Below are the code and all the weights of a small trained network. Each question names an input and a class and asks about switching units off, where a switched-off unit gives its printed mean instead of its output.

import numpy as np


def w(rows, s, z=0):
    codes = np.array(rows[::2]) - 128.0
    scale = np.full(codes.shape[1], s)
    scale[-1] = z or s
    return codes * scale


def norm(h):
    return h / np.sqrt((h * h).mean(-1, keepdims=True) + 1e-5)


def f(y):
    return np.maximum(y, 0)


def log_softmax(a):
    a = a - a.max(-1, keepdims=True)
    return a - np.log(np.exp(a).sum(-1, keepdims=True))


def net(x, mask):
    res = np.array(x, float).reshape(1, 2) / 4 @ E
    u = 0
    for l in range(2):
        y = f(norm(res) @ A[l][:, :-1].T + A[l][:, -1])
        res = res + np.where(mask[u : u + 4], y, B[l][:, -1]) @ B[l][:, :-1]
        u += 4
    return log_softmax(norm(res)[-1] @ U[:, :-1].T + U[:, -1])


A, B = {}, {}
E = w([
[85,24,141,164,157,104,57,102,168,203],'x0',
[77,135,149,123,2,132,106,116,100,191],'x1',
],0.014)
A[0] = w([
[100,36,133,137,97,116,89,113,133,252,111],'0.n0',
[116,53,126,127,174,125,112,123,128,148,101],'0.n1',
[126,141,133,123,143,125,142,105,120,81,1],'0.n2',
[111,122,131,126,43,122,128,112,119,177,211],'0.n3',
],0.033,0.0037)
B[0] = w([
[55,147,116,141,1,187,78,248,150,157,255],'0.n0',
[117,136,187,140,138,119,112,48,138,116,188],'0.n1',
[144,126,109,117,158,135,153,181,102,164,155],'0.n2',
[79,101,151,153,78,138,58,125,173,135,212],'0.n3',
],0.022,0.041)
A[1] = w([
[188,89,31,127,49,39,97,93,141,61,3],'1.n0',
[156,127,79,125,117,95,181,123,108,81,5],'1.n1',
[148,105,177,157,243,100,127,55,140,121,249],'1.n2',
[118,3,15,177,141,41,88,114,203,105,22],'1.n3',
],0.02,0.0015)
B[1] = w([
[81,57,110,192,184,96,117,180,161,151,140],'1.n0',
[150,49,134,147,204,110,3,157,158,215,222],'1.n1',
[209,100,172,89,143,58,81,31,99,154,253],'1.n2',
[177,164,122,102,178,142,172,196,77,153,177],'1.n3',
],0.011,0.0056)
U = w([
[185,117,73,107,208,130,153,248,69,173,134],'0',
[179,101,176,112,180,70,109,25,98,125,72],'1',
[151,118,27,153,90,120,177,81,113,87,2],'2',
[58,137,148,148,24,178,61,196,141,153,218],'3',
[113,120,91,102,132,110,191,109,107,81,16],'4',
],0.012,0.0048)

Each question gives the input, the list of numbers given to net, and the class t.
The units are the neurons (one row each of A and B). Each row of codes is followed by its name. A weight is (code - 128) times the scale printed after its matrix; where a second scale follows, it is the last column's (A, B and U).
mask holds one flag per neuron, layer by layer. A switched-off neuron (its flag False) gives its mean, the last column of its row in B, instead of its output. The means were averaged over made-up inputs and are rounded, as every weight is.
A unit's drop is (log p(t) with every unit on - log p(t) with that unit switched off) / (log p(t) with every unit on - log p(t) with every unit switched off).
The circuit of an input: a set's keep is (log p(t) with only the set's units on - log p(t) with every unit switched off) / (log p(t) with every unit on - log p(t) with every unit switched off). Starting from all 8 units, units are removed one at a time, each time the one whose removal leaves the highest keep (on an exact tie, the one counted first), for as long as the keep stays at least 0.8.
units of the circuit, in order: the units of the circuit, biggest drop first
most important unit: the unit with the biggest drop
k most important neurons: the k neurons with the biggest drops, biggest first
top k neurons in layer l: the k neurons of layer l with the biggest drops, biggest first
drop of u: that unit's drop, to one decimal
input [-6,0], class 0: most important unit -> 0.n3
input [-1,-5], class 1: 3 most important neurons -> [0.n0, 0.n3, 1.n2]
input [-2,-6], class 0: top 3 neurons in layer 0 -> [0.n1, 0.n0, 0.n2]
input [-6,-1], class 0: units of the circuit, in order -> [0.n3, 0.n0, 0.n1]
input [-8,-6], class 0: top 2 neurons in layer 0 -> [0.n0, 0.n1]
input [0,0], class 0: 4 most important neurons -> [0.n1, 0.n0, 0.n3, 1.n3]
input [-7,-8], class 0: top 2 neurons in layer 0 -> [0.n0, 0.n1]
input [-2,-4], class 0: top 2 neurons in layer 0 -> [0.n1, 0.n0]
input [-6,-7], class 0: 2 most important neurons -> [0.n0, 0.n1]
input [1,-8], class 1: drop of 0.n0 -> 1.1
input [4,-6], class 1: drop of 0.n0 -> 0.8
input [-2,-3], class 0: drop of 0.n0 -> 0.5
